Each row has a class, written after it.
|  0.68 |  0.32 |  0.32 |  0.24 |  2.55 |  0.03 | -0.48 |  1.20 | -0.27 |  0.46 | -0.21 |  1.53 | -0.73 | -0.96 | -1.83 |  1.00 | -0.58 | -0.29 |  0.59 | -0.19 |  0.01 |  0.56 |  0.16 |  1.51 |  4.32 |  0.67 | -0.70 |  1.27 |  0.35 |  1.00 |  2.09 |  1.49 |  3.87 | -1.08 |  0.02 |  1.47 |  5.51 | -0.96 |	pazu
| -2.83 |  1.93 |  0.45 |  0.11 |  0.71 |  1.96 | -1.25 |  1.99 |  0.04 | -0.33 | -0.69 |  1.20 | -0.16 | -1.61 |  0.19 | -1.63 | -0.35 |  0.06 | -0.11 | -0.51 |  0.81 |  0.13 |  0.38 |  0.45 |  1.06 | -0.57 | -0.10 | -2.14 | -0.24 |  1.66 |  1.88 | -0.95 |  1.91 | -0.87 | -0.26 |  0.09 |  1.76 |  0.35 |	Koz
|  1.63 | -0.49 |  0.01 |  0.20 |  1.49 |  1.20 | -0.32 |  3.79 |  0.24 |  1.26 | -0.44 |  0.21 | -1.03 | -0.27 | -0.98 |  1.88 | -1.44 |  1.00 |  0.45 | -0.29 |  0.11 | -0.75 | -0.26 |  0.74 |  2.38 |  0.71 |  0.07 |  4.93 |  0.73 |  0.30 |  1.93 |  2.79 |  3.95 | -0.25 | -0.03 | -0.06 |  5.99 | -2.13 |	pazu
| -0.89 | -0.33 |  0.43 | -0.90 |  0.36 |  1.13 | -1.37 |  0.08 |  0.25 | -0.41 |  0.45 | -0.64 |  0.69 | -0.81 | -1.15 | -1.32 | -0.35 |  0.51 |  0.00 |  0.11 |  1.00 | -1.13 |  0.43 |  0.60 | -0.37 | -0.95 | -0.04 | -0.52 | -0.21 |  1.65 |  1.51 |  0.18 |  1.63 | -0.46 | -0.43 |  0.03 | -0.31 |  0.94 |	Koz
| -3.19 | -0.31 |  0.28 |  0.31 |  0.14 |  0.31 | -2.07 |  2.49 |  0.59 |  1.37 |  0.29 | -0.17 |  0.06 | -0.13 | -1.07 |  0.08 | -0.63 |  0.36 | -0.33 |  0.31 | -0.38 | -5.78 |  0.21 |  0.41 | -1.19 | -0.41 | -0.09 | -0.69 | -0.03 |  1.77 |  2.74 |  0.72 |  4.49 | -0.43 | -0.18 |  1.14 |  0.51 | -1.62 |	Koz
|  0.98 | -0.19 |  0.25 |  0.06 |  1.84 |  0.13 | -0.74 |  0.08 | -0.77 |  0.08 |  0.62 | -0.55 |  0.05 | -0.64 | -0.64 | -0.45 | -0.34 |  0.58 |  0.26 |  0.65 |  0.61 | -0.18 |  0.56 | -0.03 |  1.80 | -0.17 |  0.01 |  0.19 | -0.16 | -0.35 |  1.27 |  0.25 |  1.07 | -0.48 | -0.06 |  0.51 |  0.38 |  0.06 |	pazu
| -2.79 | -0.92 |  0.44 |  0.70 |  0.13 |  2.34 | -1.39 |  3.06 |  0.69 |  0.32 | -0.48 |  0.10 | -0.47 | -1.01 | -1.43 | -2.45 | -1.03 |  0.41 | -0.91 | -0.22 |  0.57 | -1.64 |  0.68 |  0.93 | -0.36 | -0.40 | -0.18 | -1.22 |  0.31 |  2.36 |  2.07 |  0.74 |  2.63 | -0.78 | -0.12 | -0.63 |  1.39 |  0.98 |	Koz
| -2.80 | -1.01 |  0.68 |  0.38 |  1.66 |  1.43 | -1.87 |  2.47 |  0.50 |  0.15 | -0.31 |  1.51 | -0.86 | -0.09 | -1.34 |  0.18 | -1.42 | -0.17 | -0.03 | -0.56 | -0.10 |  0.22 | -0.08 |  0.75 |  2.50 |  1.10 | -1.08 | -0.66 |  0.03 |  1.34 |  1.42 | -0.59 |  3.06 | -1.04 | -0.21 |  0.63 |  3.49 | -0.19 |	Koz
|  1.18 |  0.48 | -1.12 |  0.26 |  0.74 | -0.22 | -0.38 |  0.15 | -0.15 |  0.70 |  0.62 | -1.27 | -1.10 | -0.65 | -0.88 |  1.27 | -0.08 |  0.74 |  0.22 |  0.11 | -0.18 | -0.02 |  0.22 | -0.40 |  1.89 | -0.40 | -0.80 |  0.80 |  0.27 |  1.28 |  0.75 |  0.63 |  2.02 | -0.29 | -0.17 |  0.91 |  1.64 | -0.87 |	pazu
|  0.40 |  0.38 | -0.28 |  0.18 |  1.57 | -0.04 |  0.66 |  1.00 |  0.40 |  0.75 |  0.05 | -0.20 | -0.85 | -1.14 | -0.52 |  0.31 | -0.50 | -0.04 | -0.08 |  0.09 |  0.39 |  3.32 | -0.18 |  0.35 |  4.37 |  1.21 | -0.42 |  0.37 | -0.40 | -0.28 |  2.15 |  0.70 |  2.14 | -0.46 |  0.02 |  0.78 |  4.36 | -0.39 |	pazu
| -3.77 | -1.31 |  0.93 | -0.28 |  0.29 |  1.13 | -2.24 |  3.10 |  0.62 |  1.65 | -0.70 |  0.41 |  0.17 |  0.81 | -1.34 | -1.06 | -0.75 |  0.11 |  0.05 | -0.02 | -2.26 | -1.22 |  0.10 |  0.30 | -1.21 | -0.15 | -0.67 | -0.21 | -0.37 |  1.30 |  0.97 | -0.09 |  3.03 | -0.42 | -0.06 | -0.28 |  0.50 |  0.19 |	Koz
